Where the symbols take the objects:
J814 ξ J533
J814 α J891
J232 ξ J736
J232 α J552
J441 ξ J640
J441 α J279
J682 ξ J885
J682 α J377
J960 ξ J474
J960 α J739
J421 ξ J891
J421 α J533
J373 ξ J704
J373 α J172
J284 ξ J755
J284 α J281
J890 ξ J390
J890 α J165
J755 ξ J981
J755 α J116
J533 ξ J333
J533 α J421
J444 ξ J284
J444 α J900
J474 ξ J377
J474 α J885
J172 ξ J637
J172 α J373
J377 ξ J232
J377 α J682
J365 ξ J952
J365 α J524
J671 ξ J373
J671 α J637
J891 ξ J526
J891 α J814
J279 ξ J621
J279 α J441
J621 ξ J635
J621 α J71
J885 ξ J739
J885 α J474
J739 ξ J375
J739 α J960
J375 ξ J841
J375 α J920
J333 ξ J444
J333 α J651
J635 ξ J986
J635 α J998
J637 ξ J890
J637 α J671
J952 ξ J572
J952 α J456
J116 ξ J281
J116 α J755
J986 ξ J456
J986 α J572
J165 ξ J671
J165 α J890
J432 ξ J116
J432 α J981
J390 ξ J233
J390 α J386
J386 ξ J165
J386 α J390
J572 ξ J998
J572 α J986
J71 ξ J441
J71 α J621
J281 ξ J900
J281 α J284
J920 ξ J960
J920 α J375
J640 ξ J552
J640 α J736
J552 ξ J682
J552 α J232
J981 ξ J365
J981 α J432
J841 ξ J386
J841 α J233
J736 ξ J279
J736 α J640
J651 ξ J421
J651 α J333
J233 ξ J920
J233 α J841
J704 ξ J814
J704 α J526
J526 ξ J172
J526 α J704
J456 ξ J524
J456 α J952
J524 ξ J432
J524 α J365
J998 ξ J71
J998 α J635
J900 ξ J651
J900 α J444

The rows follow the links: the fewer symbols apart two objects are, the more alike their rows tend to be.

Here are some objects, each with a row of numbers. One shown again gets a slightly different row.
J456	[-32,-11,-65,47,-21,-50,13,-21,-29,24,88,-73,58,21,10,-29,72,-14,-14,-35,-46,52,17,47,108,12,-51,8,-48,-44,-2,59,-28,-67,-13,-7,-5,11,3,45,0,-25,23,54,66,32,2,-5,-12,-10,-45,-3,-18,19,40,-6,-3,-45,52,-33,-32,-35,13,-15,-46]
J116	[8,-4,19,71,-61,-48,79,55,7,-9,67,-48,8,10,-2,-47,43,-43,-5,49,-59,0,-30,-10,74,32,-54,29,14,-28,72,-7,39,-33,17,9,21,-59,46,65,-31,39,-14,-21,59,18,3,42,60,-8,-24,36,-35,24,0,-9,-14,-12,40,-26,-36,-32,55,-31,-51]
J755	[47,22,-39,-13,-36,-58,32,-69,-82,-2,35,-92,-13,40,-3,29,27,39,-8,-75,-7,17,39,53,44,51,26,-38,-24,-14,-42,21,-43,-11,-39,-33,-7,12,11,-27,15,-21,57,55,8,72,-19,-42,-81,-31,5,4,23,7,54,-11,12,-32,1,-26,-60,3,-31,-38,-21]
J960	[-27,-38,8,-19,-11,39,-18,5,-27,-4,-34,28,-38,13,-62,6,23,-27,-16,18,45,-117,39,7,-88,46,30,-27,35,45,-64,-3,19,41,-1,-64,57,15,11,-12,15,-4,-20,-37,-37,-36,-18,-8,-25,-20,19,-13,92,-51,-92,-18,-33,-12,-36,-58,19,-3,-15,3,56]
J444	[20,3,-13,-48,-17,-23,7,-75,-80,-29,-44,-55,-7,37,22,41,-2,67,0,-78,55,43,14,28,12,12,39,-40,-47,-28,-14,20,-35,-12,-33,-49,-48,37,-26,-77,10,-41,33,41,-36,60,-6,-62,-101,17,21,-5,-4,22,36,-7,25,-15,-22,-11,-29,22,-83,4,-8]
J885	[-31,6,-39,14,91,18,-80,-22,88,44,31,61,56,-49,36,-13,-25,5,21,-7,-54,58,-18,-18,30,-68,-23,30,-10,36,-20,20,-43,6,32,86,-35,34,-24,19,15,-4,-24,32,33,-12,15,2,52,-19,-24,-17,-38,-8,61,33,-8,0,49,103,68,-6,47,-6,-5]
J998	[35,20,45,36,-56,14,82,56,0,24,61,-10,-63,-13,-20,-11,-7,-78,-51,45,-38,-7,31,67,-7,32,-5,56,56,2,24,-9,46,-15,-13,6,58,-35,35,83,20,-4,53,1,-6,-54,-36,62,38,-21,-38,11,-3,15,-19,-5,31,-5,-17,-25,-79,33,47,6,-33]
J814	[-10,-13,30,-54,-27,30,-12,13,-54,-55,-105,12,-19,27,17,18,-22,47,11,-2,92,3,-37,-32,-56,-8,12,-27,-36,-35,36,-16,6,5,-17,-60,-22,4,-16,-95,-33,-14,-34,-41,-44,9,16,-29,-50,55,39,7,-7,24,-49,0,11,36,-61,-44,11,4,-87,55,28]
J375	[-46,-32,-53,18,77,-7,-96,-10,77,24,33,29,72,-16,9,-27,29,5,32,0,-39,-20,-10,-66,31,-29,-20,-19,-16,46,-44,-7,-30,26,47,46,-11,20,-10,14,-1,14,-64,4,59,13,19,-9,50,-33,-2,-15,14,-30,24,11,-59,-19,73,63,103,-47,43,-34,10]
J704	[-26,-33,41,-39,-30,28,-10,24,-43,-63,-97,24,-12,22,0,0,-3,29,9,25,96,-40,-34,-44,-53,0,1,-39,-16,-18,41,-23,24,20,-15,-61,-16,-1,-3,-72,-38,10,-55,-76,-32,2,23,-16,-26,68,37,14,5,5,-71,-17,-10,32,-43,-60,9,-12,-71,53,36]
J682	[-8,17,-22,19,85,29,-61,0,85,38,12,50,35,-49,49,-5,-58,-4,7,0,-49,79,-17,4,11,-76,-21,45,-1,28,7,21,-20,-7,29,79,-26,24,-16,22,13,-8,4,29,-3,-40,0,10,51,-11,-15,-14,-66,10,59,37,20,19,39,107,44,10,37,15,-20]
J165	[-65,-36,0,-2,2,10,-59,38,31,-29,-22,34,36,15,-33,-35,47,0,29,40,24,-99,-32,-78,-32,14,-6,-27,1,8,-7,-36,14,41,31,-27,20,-20,15,-6,-38,36,-98,-67,41,8,22,7,38,14,27,-2,40,-30,-78,-11,-60,-6,26,-36,77,-53,18,-17,46]
J981	[40,30,-37,-2,-55,-52,53,-67,-72,5,60,-95,-28,35,-29,17,46,18,-24,-63,-17,-4,40,55,39,62,31,-17,-8,-10,-43,15,-14,-24,-35,-36,5,1,19,17,28,-19,63,49,10,54,-29,-20,-57,-61,-10,6,37,-8,48,-27,6,-43,6,-37,-64,8,4,-46,-25]
J390	[20,-10,-39,-26,53,-6,-52,-71,16,-3,-13,11,-7,7,-41,13,11,45,31,-22,-2,-97,29,-64,-39,31,48,-37,22,60,-109,-26,-36,55,32,2,7,8,8,-27,30,27,-26,5,11,28,-12,-18,-5,-61,44,-17,79,-67,-4,8,-51,-22,11,46,53,-14,16,-72,53]

Each walk starts at a row. The symbols on each line, taken left to right, move it on to the next object.
Each answer is a row, close to the row of the object it stands for.
new walk
[-51,-31,-41,26,59,-5,-85,-2,64,1,29,30,61,-4,-21,-49,51,16,51,20,-26,-69,-16,-86,25,-4,-18,-23,-14,36,-42,-9,-17,29,37,25,2,4,8,15,-18,32,-71,-16,57,18,22,-13,48,-10,9,-16,42,-50,-6,3,-69,-24,60,30,99,-53,45,-36,20]
ξ α ξ ξ -> [-25,-15,-2,-15,12,16,-26,-13,-15,-5,-17,16,-30,21,-58,3,16,4,-4,8,29,-127,42,-17,-76,41,44,-40,45,42,-91,-15,-2,58,14,-44,44,-1,15,-10,30,17,-12,-34,-14,-13,-17,-22,-25,-39,26,-16,106,-70,-65,-11,-51,-9,-18,-28,30,-17,4,-31,53]
ξ ξ ξ α ξ ξ -> [-28,-13,-59,25,83,9,-97,-15,91,29,31,34,67,-42,28,-23,0,17,34,-1,-48,22,-18,-51,42,-43,-24,7,-12,38,-48,10,-38,19,33,61,-23,28,-9,17,-4,14,-43,27,41,-4,17,-9,40,-23,-3,-24,-7,-33,46,24,-35,-11,60,81,94,-26,42,-26,3]
new walk
[37,24,53,41,-30,18,71,63,26,31,39,12,-50,-29,-19,-13,-38,-71,-56,46,-35,26,15,57,-25,-15,-18,61,51,3,46,-3,59,-23,-3,37,38,-23,13,77,13,-4,52,-12,-32,-76,-19,59,58,-10,-26,14,-26,26,-1,6,54,22,-25,-7,-68,36,48,27,-29]
α α ξ ξ ξ -> [2,28,5,19,70,37,-26,23,78,44,12,56,8,-53,47,-2,-70,-17,-11,18,-41,89,-12,24,-7,-68,-17,66,11,14,24,24,-1,-19,6,87,-25,22,-29,37,14,-7,27,24,-16,-62,-9,32,50,1,-28,-13,-63,21,54,41,43,33,9,75,18,30,35,23,-22]
ξ α ξ ξ α -> [19,33,34,22,31,40,15,36,69,36,16,54,-8,-57,28,2,-68,-46,-34,37,-34,79,-11,45,-12,-68,-14,72,26,9,40,14,15,-13,14,67,8,0,-18,45,14,-4,41,6,-24,-80,-7,47,61,3,-36,2,-57,32,26,26,55,34,-8,53,-11,38,31,43,-21]
new walk
[-5,-16,-33,-13,19,0,-44,-42,-7,-1,-6,15,-24,7,-46,5,16,26,7,-16,16,-124,36,-52,-54,48,52,-45,34,59,-103,-31,-14,61,27,-22,27,8,6,-11,31,24,-26,-10,4,17,-9,-24,-14,-51,39,-15,96,-78,-36,-1,-62,-30,3,2,49,-21,19,-56,51]
ξ ξ ξ α α -> [-29,-30,26,-31,-27,59,-9,23,-35,-10,-37,33,-37,19,-41,12,8,-37,-40,28,55,-82,45,23,-98,35,28,-23,25,22,-54,-5,28,16,-17,-80,54,4,-16,-10,10,-13,5,-44,-37,-54,-15,-10,-40,19,11,-10,82,-34,-96,-24,-10,5,-59,-69,-1,5,-41,28,55]
α ξ ξ ξ ξ -> [-55,-45,-22,10,28,-12,-63,14,48,-20,-4,41,50,1,-33,-35,53,4,28,27,0,-100,-23,-84,2,11,-9,-39,2,22,-34,-30,1,38,46,-6,18,-5,14,2,-19,40,-94,-39,46,13,25,0,36,-4,17,-10,38,-49,-44,-6,-78,-19,41,-7,89,-46,28,-30,32]
new walk
[22,33,51,26,3,42,46,52,60,31,26,38,-35,-48,23,-7,-52,-64,-36,50,-30,55,-7,46,-24,-46,-16,82,42,15,40,8,47,-27,1,51,9,-16,-5,66,8,-4,53,0,-21,-77,-17,54,61,-1,-42,3,-45,31,10,27,60,34,-14,33,-51,45,40,38,-25]
α ξ ξ ξ ξ α -> [37,16,9,30,-73,-33,92,-9,-43,9,78,-69,-50,18,-45,0,34,-41,-49,1,-41,-27,43,58,26,66,-7,15,22,-7,-17,2,24,-20,-19,-20,46,-32,45,64,30,-4,64,16,11,-7,-37,17,1,-53,-18,12,38,-6,6,-18,10,-35,-5,-40,-83,15,38,-41,-25]
ξ α ξ ξ -> [-10,-12,-40,59,-49,-52,26,8,-14,15,104,-76,41,27,-8,-37,75,-39,-16,-4,-51,24,4,30,113,22,-58,-5,-16,-38,21,27,-2,-50,-5,-3,13,-21,32,61,-19,-12,5,33,70,31,0,14,17,-24,-38,8,-12,21,36,-20,-19,-42,61,-30,-40,-35,34,-34,-59]
new walk
[35,9,-19,30,-63,-46,75,-31,-62,16,76,-90,-46,36,-33,6,36,-9,-33,-33,-28,-22,47,59,38,79,6,0,13,-8,-33,13,1,-19,-17,-25,27,-12,34,46,30,-6,67,37,13,37,-23,2,-29,-58,-10,14,35,-7,18,-26,4,-39,4,-43,-86,5,32,-47,-34]
α ξ α α -> [-2,3,-7,71,-55,-45,54,26,-6,14,92,-63,27,17,-11,-43,74,-36,-10,19,-54,1,-4,0,92,32,-58,4,-4,-39,50,5,27,-44,7,3,22,-45,35,66,-30,18,-8,-1,64,30,8,35,31,-18,-26,25,-12,26,18,-10,-20,-21,63,-42,-30,-24,56,-31,-59]
α α α α ξ ξ -> [27,6,51,46,-41,-39,75,68,19,-12,46,-24,0,-1,-11,-44,26,-38,1,68,-37,8,-49,-22,50,10,-43,28,14,-23,104,-42,58,-27,10,22,7,-73,38,72,-33,50,-20,-37,40,6,8,58,83,0,-12,34,-46,31,-8,-1,-1,15,30,-24,-40,-1,59,-11,-44]
new walk
[60,39,45,-22,50,8,9,13,66,-18,-54,42,-18,-20,48,4,-67,61,43,19,-7,51,-63,-75,-8,-51,10,31,13,8,60,-60,-6,21,24,73,-62,-26,-3,-24,-7,37,-30,-19,-31,14,11,20,68,10,25,16,-78,33,42,38,29,31,-14,97,11,40,13,-9,-9]
ξ ξ ξ α -> [-44,-39,25,-7,-12,11,-41,39,2,-48,-52,46,15,22,-33,-27,35,3,27,46,47,-98,-46,-88,-44,24,-16,-36,3,-2,20,-35,25,34,17,-49,19,-20,8,-31,-43,35,-90,-71,10,-2,33,-5,9,45,27,6,35,-25,-88,-19,-44,17,-4,-54,55,-38,-22,7,50]
ξ ξ α ξ -> [46,24,-1,-28,85,-9,-44,-57,52,-8,-39,37,0,-21,37,33,-61,77,61,-19,-10,13,-25,-80,-6,-33,41,-7,5,40,-16,-47,-49,50,38,78,-62,2,-20,-43,24,27,-32,10,-24,36,-1,-11,28,-18,39,-15,-25,-20,63,40,2,8,13,118,39,26,8,-46,20]
new walk
[-35,-30,33,-20,-22,26,-23,36,-12,-66,-72,42,7,25,-32,-17,15,14,12,42,69,-74,-39,-73,-51,9,-4,-47,-1,-13,34,-29,32,25,17,-68,3,-19,5,-66,-51,19,-72,-77,-13,9,32,-9,5,53,24,7,25,-6,-90,-11,-32,19,-27,-57,40,-26,-45,28,42]
α ξ ξ -> [23,-1,-37,-21,60,-14,-58,-76,35,5,-16,17,-6,6,-4,20,-27,69,49,-38,-6,-59,12,-70,-22,14,56,-26,16,54,-88,-36,-42,58,27,27,-25,15,-3,-42,29,16,-29,12,-2,37,-14,-26,9,-48,45,-4,41,-55,23,18,-38,-11,17,75,55,2,4,-64,35]
α ξ ξ ξ ξ ξ -> [2,3,20,-59,-14,9,3,-24,-60,-53,-95,-8,-11,38,24,40,-17,66,13,-37,84,24,-21,-7,-33,-5,13,-30,-48,-38,30,-3,-10,0,-34,-54,-38,25,-27,-94,-11,-27,-8,-22,-50,30,7,-51,-72,57,19,-4,-20,36,-14,-6,25,25,-52,-33,-3,15,-96,47,17]
new walk
[56,40,67,-6,24,3,39,43,64,-24,-37,40,-29,-19,37,6,-66,22,26,52,-11,41,-61,-58,-5,-40,-2,42,16,-9,97,-49,28,20,17,71,-38,-41,4,5,-25,38,-34,-36,-25,-3,18,44,82,25,22,32,-86,32,25,25,26,52,-12,58,1,26,21,-3,-18]
ξ ξ α α α α -> [51,44,18,-23,68,-6,-26,-21,66,-3,-49,45,-15,-13,42,21,-79,62,54,2,-12,34,-41,-80,-14,-47,23,17,4,22,25,-39,-34,42,26,73,-64,5,-6,-31,9,30,-23,0,-30,22,8,-1,40,-7,40,12,-60,-3,49,42,14,33,8,108,20,33,10,-29,4]
ξ α ξ ξ ξ ξ -> [17,8,12,-55,-22,-4,-9,-44,-75,-40,-78,-30,-3,38,24,44,-19,65,11,-59,72,46,-11,13,-7,3,35,-39,-51,-38,7,3,-26,-10,-32,-44,-35,33,-34,-103,2,-36,16,12,-50,49,12,-50,-86,44,25,-6,-12,24,8,-3,34,11,-41,-18,-24,22,-93,27,4]
